In the rows, zero is written as 128.
Each row is followed by its class.
[168 102 106 124 141 147 164 119 160  98 128 171 176 156 135 108 124 100
  91  96 159 153 106 123 105 138 156 185  98 149 144  86  82  94 147  96
 139  58  95] | k112
[128 135 115 142 156 103 136 124 127 154 107 139 140 104 142  48  99 108
 111 127 106 107 122 142 132 117 176 110 165 133 126 113  84 180 130 170
 155 106 150] | k619
[183 132 127 121 111  89 108 108 166  97 122 114 141 112 117 130 158 151
  69 134 134 128 152 126 184 183  97 148 177  91 101 150 130 126 133 148
 167  95  72] | k208
[112 135 119 139 140 129 129 134 137 150 135 126 125 148 123  87 126 133
 170 149 108 126 103 123 102 104 166  91 140 142 150 118 119 137 114 137
 119 120 126] | k619
[167  82 133  93 156 134 121 103 154 111 134 131 172 160 138 128 132  55
  78  95 135  96 116 160 143 131 120 142 120 119 161 130 107 119 134 128
 144  88  92] | k732
[118 157 141 135 124 143  97 137 147 109 148 119 124 130 130 147 134 173
 139 143 110 162 163 130 152 161  79 133 109  91  97 129 119  94 131 148
 132 112  72] | k112
[130 131 134 115 131 108 120 117 110 118  98 109 112 113 127 130  96 112
 117 122 147 117 142 127  92 119  79 138 140 139 115 127 136 112 120 141
 137 144 143] | k112
[186 143 131 149 159 103  85 135 134 130  74 121 134 143 107 141 120 134
 106  79 157  90 204 130 138 167  83 139 149 102 101 151 115 117 172 159
 114 132  88] | k768
[142 145 127 100 140 134 117 113 103 121  88 107 120 130 128 135 113 103
 126 107 157  82 108  93  60 167  84 149 113 150 131 124 128 116 151 108
 112 118 153] | k932
[176  94 132  54 158 135 118 137 175 138  55 208 127 179 106  98 115  89
 138 111 140  94 137 175 130 145 159 130 146 143 126 129 144 114 175  84
 111 135  74] | k123
[123 151 139 148 129 148  91 122 142 100 139 128 125 133 119 155 148 185
 144 151 109 176 173 113 152 137  79 150 105 106  99 125 118  95 122 132
 123 134  62] | k185
[118 145 139 131 118 139 102 123 149 105 130 127 118 112 116 162 131 158
 144 127 122 168 169 128 130 178  88 149 111  89 110 129 108 102 132 131
 133 125  79] | k333
[170 195 142 148 207 128  62 128 133 151 100 123 149 167 133  52 114 151
 108 111 118  62 153 136  88  76 112  81 150 128 109 140  96 143 141 160
 128 130 156] | k185
[113 145 124 126 150 134 125 153 123 150 144 133 121 144 124 119 129 145
 170 126 109 123 136 122 110 106 155  84 126 130 130 126 131 115  94 119
 129 118 122] | k123
[112 135 122 117 130 136 122 146 124 139 145 124 114 141 136 116 120 144
 151 138 131 117 130 107 128 114 142 105 124 140 107 118 140 119 109 128
 129 132 100] | k208
[138  94 119  93 129 193 126  96 135 152  58 192 119 144 161 116 117  97
 117 161 122 109  19 125 128 117 135 168 103 182 146  65 135 116 121 150
 119 163 102] | k27
[104 138 121  97 136 132 117 138 119 153 153 127 111 121 116  98 120 134
 180 127 106 115 144 146 114 109 161  95 128 153 114 117 126 124  96 123
 132 143 115] | k123
[145  64 112 135 100 127 202 111 159  80 121 126  99 133 121 139 147 121
 135 162 157 207 139 173 133 136 132 174 150 129 177 122 183  84 129  82
 123 108  49] | k619
[149 102 135 131 153  76 150 152  96  97 130 197 108  84 118 112  58 154
 101 128 126 137 210  37 144  88 140 163 128 144 102 107 157 118 124 118
 146 154 111] | k732
[146 130 143 115 174 153 119 113 130 163 129 119 205 170 138 116 128  73
  73  96  95  99  33  81  98  87 157 122 103 114 148 112 142 139 135 152
 135  52 162] | k112
[119 143 149 137 105 118  99 130 154  99 129 120 124 112 118 147 126 179
 145 135 116 177 170 108 153 148  89 149 124  99 111 140 133  96 115 146
 137 127  81] | k732
[130 173 120 195 169 139 123 147 118 109  88 140 151 153 113 123 122 123
 150  89 101  94  77 138  99  61 147  87 156 159 214 145 101 108 131 138
 127 125 129] | k78
[100 123 121 112 133 156 107 137 124 157 133 112 113 143 144 129 121 117
 174 153  95 127 109 128 129 116 153  97 106 137 120 118 146 132  97 150
 134 131 107] | k226
[118 146 140 144 115 133  96 125 144 105 159 113 136 125 116 161 139 165
 156 147 105 180 177 118 150 137  88 149 108  93  95 138 126 104 124 146
 145 118  86] | k226
[157 134 133 153 122  92  98 114 119 119  84  99 127 108 111 128  92 131
 100 159 144 120 174  67  64 152  63 140 123 126  82 133 131 143 119 150
 133 157 147] | k27
[115 134 138 147 127 108 112 132 132 151 147 124 117 133 133 110 128 137
 152 138 108 137 144 111  94 102 126 100 122 123 136 134 120 129 100 133
 111 149 115] | k495
[190 187 144 145 162 145  96 118 142 151  86 111 157 143 109  99 139 148
 108  94 152  92 159  98  88 118  76 130 140 133 125 136 160  96 142 108
 105 126  80] | k208
[200 118 131  86 158 167 123  93 115 108 115 176 160 138  84 121 138 124
  97  84 141 106 100 123 168 109 123 163 121 144 118 116 153  92 116  87
 159 112  90] | k27
[129 122 104 126 134 100 116 133  95 113  80  97 114 122  97 139  88  98
 137 134 161 110 170 103  62 150  99 125 135 125  89 129 165 119 116 129
 126 134 113] | k768
[120 145 138 150 100 128 105 118 144 102 140 129 119 119 130 163 140 182
 128 144 116 165 153 104 149 165  68 137  99  90 106 135 117 115 109 147
 130 125  90] | k495
[137 154 162 154 157 106  73  91 168 140 105  87 172 162 126  65 133 109
 119  60 102  94 120  82 104  46 126 109 125 134 155 152  88 155 118 168
 138 125 152] | k619
[166 102 141  95 139  98 145  99 157 111  55 175 150 131 111  89 129 108
 112 141 152 150 191 141 107 123 110 175 116 147 109 122 111 140 141 145
 137 142 106] | k185
[125 156 131  98 132 111 101 140 120 151  75  91 104 130 156 122  91 113
 138  95 135 108  92 120 102 122  99 135 174 142 106 119 153  96 133 144
 125 127 124] | k112
[186 115  92 111 101 105 141 112 152 111  63 132 152 127 121 124 118 106
  92 150 147 121 167 137 131 229 114 124 131 100 135 147  93 154 124 103
 145  69 101] | k619
[163  90 131 139 136 141  94  96 161 148  73 128 115 167 123 118 156  99
 103 136 137 123  76 164 109  90 136 153 116 161 200 100 100 116 127 145
 102 140 101] | k185
[163  93 116 168 142 118 116 101 132 117 104 144 147 120 103 128  92 138
  92 153 145 149 186  37  98 108 124 164  83 154  76 107 136 153 125 158
 135 182 150] | k226
[122 126 158  84 191 118  53 117 158 127  99 150 103 171 183  49 147  95
  89 109 104 116  66 143 106  72 102 133 150 131  76  81 121 114 130 157
 136 188  67] | k185
[152 137 172  97 126 150  72 105 155 115 142 189 151 179  96 181 167 113
 148 101 156  75 119  29 149 182  43 190  62 132 173 110  74  92 169  87
  92  75  73] | k27
[127 124 114 111 122 134 106 111 120 127 103 118 122 121 130 155 116  93
 132 142 148  97 145 112 117 155  90 130 114 143 115 130 123 143 125 124
 135 145 145] | k226
[125 164 147 146 106 119 108 134 148 104 144 117 138 114 112 155 143 167
 128 126 104 170 168 123 144 152  74 138 123  90 102 143  96 108 117 132
 143 107  89] | k123
[109 129 120 130 127 127 110 111 141 130 163 115 121 129 115  83 139 136
 173 127 118 143 142 134 139 101 142 114 140 137 130 120 119 112  91 104
 128 139  80] | k619
[179 118 122  89 203 148 131 130 131 137  57 131  64 145 158 167 110 111
  72 146 156  64 123  82 146 114  60 163  98 148  83  46 155  99  97 176
 188 101  91] | k123
[158  69 160  79 140 171  89 109 171 168  75 180 134 195 145 126 135  54
 106 165 121 109  65 167 148 187 125 154 120 123 131 112 113 133 191 143
 112  83  61] | k226
[161 142 157 103 152 145 102  90 154 131 125  85 143 134 143 103 144 115
  87 127  88  96 112  97  89 162  97 130 109 116 107 144 140 157 154 162
 123 144 133] | k932
[123 152 128  98 129  87  80 124 115 136  73  97 134 134 117 113  95 101
 133 131 120  91 108 106  77 149  99 112 147 120 101 128 161 138 131 163
 127 147 133] | k78
[132 128 107 123 115  73 130 132  98 136  84  93 117 122 143 116  73 100
 106 167 151 113 135 112  72 122  78 111 158 136  76 134 153 150 118 162
 122 162 150] | k495
[133 141 127 139 141 117 111 115 112 134 117  84 128 112 136 106 100  97
 111 112 142 131 167 122  80 116  83 149 129 142 116 120  97 109 123 130
 134 134 114] | k112
[101  88 154 110 167 209 149 104 137 127 173 171  94 127 157 135 127 113
 161 132 122 160 191 131 133 139 101 174  91 133  75  94 125  91 125 111
 118 191  43] | k768
[114 152 149 135 115 149 111 122 149 115 133 124 129 110 117 167 133 164
 150 148 103 178 174 122 134 174  80 151  95  80 114 128 122 103 126 150
 129 111  63] | k333
[156 140 109 136 126 114 146 120 108 133  90  89 119 106 128 129 100 100
 105 133 153 112 148  99  70 110  97 144 141 140 107 117 148 118  93 122
 137 137 137] | k768
[ 87  80 141  52  74  47 121 136  87 175 113 179 101 123 128 126 132 114
 199 187 124 179 132 110  90  66 133 152 144 138 132 105 165  68  85  86
 108 153  98] | k619
[ 95 122 133 108 130 166 109 136 129 160 111 138 117 146 133 113 131 126
 174 154 113 126  87 123 110 107 160 101 106 165 145 116 134 113 106 131
 119 138 112] | k732
[147 129 143  75 146 111 140 157 161 145 111 187 156 162 118  84 153  97
 149  99  97 161  61 134  87  61 182 142 141 141 145  92 145  94 121  75
 104 118  70] | k185
[ 98 130 117 119 103 106 138 148 128 140 113 113 102 115 146 116 135 137
 179 187 104 154 134 127 101 129 146 112 124 127 132 132 152 117 102 128
 114 139 106] | k932
[151 133 121 115 135  79 152 128 101 111  97 111 115 100 121  94  88 108
 104 137 160 118 135 109  60  98  90 157 134 145  94 102 144 121 111 130
 136 147 157] | k932
[123 141 139 130 113 139 100 123 137 105 141 118 133 118 126 152 132 173
 119 140 128 155 144 106 160 162  85 145 107 101  98 126 132 105 117 148
 141 112  97] | k732
[131 133 137  95 139 105 128 134 116 130  79 147 101 120 122 114  93 111
 149 115 163 110 147 150  87 144 101 129 154 125 123 120 145 104 124 117
 126 120 108] | k333
[145 125 138  94 126  98 115 123 100 149  69 130 127 119 125 129  96  91
 122 119 141  94 147  86  76 123  92 150 133 148  87 121 144 120 128 140
 121 146 121] | k768
[130  85 137 139 124  84 149  94 139 125  83 175 112 111 127 108 105 124
 166 155 189 135 231  82 157  96 118 223 122 180 139  94 134  85 129 133
 144 108  73] | k78
[112 153 147 131 119 147 104 126 149  99 152 130 135 117 122 157 154 172
 140 145  99 179 154 133 138 154  79 148 101  97  91 120 120 105 126 126
 121 126  73] | k185
[118 152 127 156 107 119 109 126 131  82 153 106 125 111 123 152 139 188
 131 168 114 174 168 115 153 152  78 152 104  79 102 139 122 104 124 149
 136 119 100] | k932
[133 135 142 101 149 110 126 129 121 137  87 130 128 111 104 121  97  94
 129 109 148 121 133 138  63 123  97 150 127 129 104  97 139 114 135 140
 128 126 116] | k333
[121 109 123  95 109 132 183 146 135 108  46 175  97 104 174 203 164 148
 144 103 127 190  72 139 190 106 149 185 150 139 145 113 179  72 113 130
 189  91 112] | k226
[112 136 105 116 142 158 109 140 123 151 142 123 117 155 149 109 131 125
 157 133 127  96 109 143 122 136 159  88 125 132 105 117 116 125 107 137
 125 129 112] | k768
[149 162 145 141 136 164 142 144 172  95  93 163 109 127 137 142 152 132
 100  81 135 113  85 154 131 173 105 142 120 147 161 111  47 136 161  94
 126  95 123] | k185
[130 142 137 148 116 127  85 123 148  85 142 127 125 110 109 146 136 166
 136 136 117 158 182 113 158 158  80 155 113  95  99 134 116 103 127 124
 145 128  67] | k27
[192  86 113 135 178 135 105  87 161 130  83  98 142 140 101 151 102  68
 113 106 110  66 166  87  79 177 152 156 120 166 170 124 122 139 174 148
 125 130  94] | k78
[162 174 147 197 151 139 157 136 135 158  49 156 166 126 164 143 152 150
 105 160 127 131 149  60  90  77  91 178 102 161 170 107 159  80 166 129
 114  86  95] | k78
[115 116 122 118 139 129 117 139 135 139 144 127  98 143 133 102 121 133
 157 138 121 138 125 128 123 108 159 114 127 142 135 109 132 104 106 129
 128 133  96] | k112
[126 145 116 119 135 121 125 113 106 107  91  98 130 112 104 129  93  98
 122 122 164 106 155 118  59 161  82 131 111 130 122 126 135 137 134 133
 127 124 133] | k333
[105 118 137 113 109 111  91 140 134 146 116 136 111 130 124 117 135 125
 169 146 118 121 111 127 140 115 138 109 132 136 120 126 136 120 103 126
 126 142 102] | k27
[143 129 113 110 144 138 125 115 115 132  64 103 110 108 129 132 108  90
 111 106 156 125 116 151  75 132 103 159 144 162 105 100 123 114 130 102
 128 146 130] | k185
[119 150 145 152 107 120 102 129 141  97 145 111 131 111 113 146 142 180
 124 126 126 171 183 100 132 150  80 142 111  90  95 141 136 107 122 133
 132 134  76] | k208
[194 102 106 184 147  64 144 128 119 125  93 121 129 117  92 141 135 150
  76 127 164 145 152  89  87 103 144 131 166 132 128 139 160 118 123 124
 143 125 156] | k495
[130 141 125 121 137 101 120 127  89 116  81 104 118  89 110 122  75 110
 105 136 143 112 163 132  30 140  89 120 117 121 102 119 150 132 120 138
 142 125 147] | k333
[182 147 152  60 121  87 174 173 124 189  31 163 145 133 106  77  88   4
 113 102 151  46 110 191 101  85 132 139 141 147 167 114  82 143 142  91
 134  23 115] | k768
[158 123 124 110 134  82 128 123 110 105  74 121 130 110  91 125  85 105
 105 128 173 112 165  80 108 132  82 156 141 149 106 126 148 124 127 138
 144 129 125] | k732
[131 108  79 121 163 199 135  96  78 137 107 148  70  96 138 145 167 193
 130 139 181 163 171 116 151 214 141 162  89 170  91  81 144  96 133 136
 146 174  72] | k333
[144 147 103 127 155 107 131 119 108 124  81 108 127 120 123 114  88 117
 119 147 150  96 173  88  75 131  96 117 145 144  98 129 144 137 107 143
 149 129 150] | k123
[183  64  83 141 127  92 190  89 136 132  91 105 179 126  94 133 124  99
 105 148 180 149 211 139 119 123 173 144 130 115 120 153 144 157  87 173
 159 115 174] | k768
[120 141 121 117 138 117 114 130 121 139 143 140 119 120 115 111 123 150
 154 136 136 121 144 126 127 118 143 107 136 124 113 118 140 117 104 132
 131 134 119] | k333
[127 123 126 161 138 118 105  96 138 116  59 131 148 141 145  85 160 108
 120 157 132 121 144 116  36 160 128 124 114 145 181 167  92 146 171 138
 108 137 144] | k932
[101 126 117 107 130 107 104 148 134 166 139 120 112 137 139  85 119 127
 174 149 114 132 113 153 114 120 161  85 148 128 113 108 140 114  86 147
 118 141  99] | k112
[195 119 124 105 116  96 140 130 185 161 101 124 157 147 101 115 150  80
  90 136 166 101 110 183 119 139 137 135 160 132 175 137  87 152 168 132
 109 129 169] | k732
[138 126 128 122 123 127 127  98 116 120 104 126 127 124 131 140  99 117
 112 108 155 108 114  78 105 120  88 157 121 156 113 121 132 124 125 127
 130 132 147] | k495
[ 97 133 126 115 124 135 119 147 118 138 138 137 108 118 134 110 124 147
 164 143 118 122 111 122 128 115 160  96 128 155 139 122 143 118 105 123
 128 134 121] | k732
[163 144 119 104 134 103  92 120 114 121  88 133 132 117 122 125  95 111
 112 114 156  84 165 104 110 142  89 138 134 133  95 129 133 127 130 107
 146 120 141] | k226
[135 129 123 115 120 116 155 115 115 117 101 112 125 103 137 131  99 118
 116 123 145 118 135 100  68 123  94 137 128 138  75 108 168 123  81 145
 137 155 145] | k768
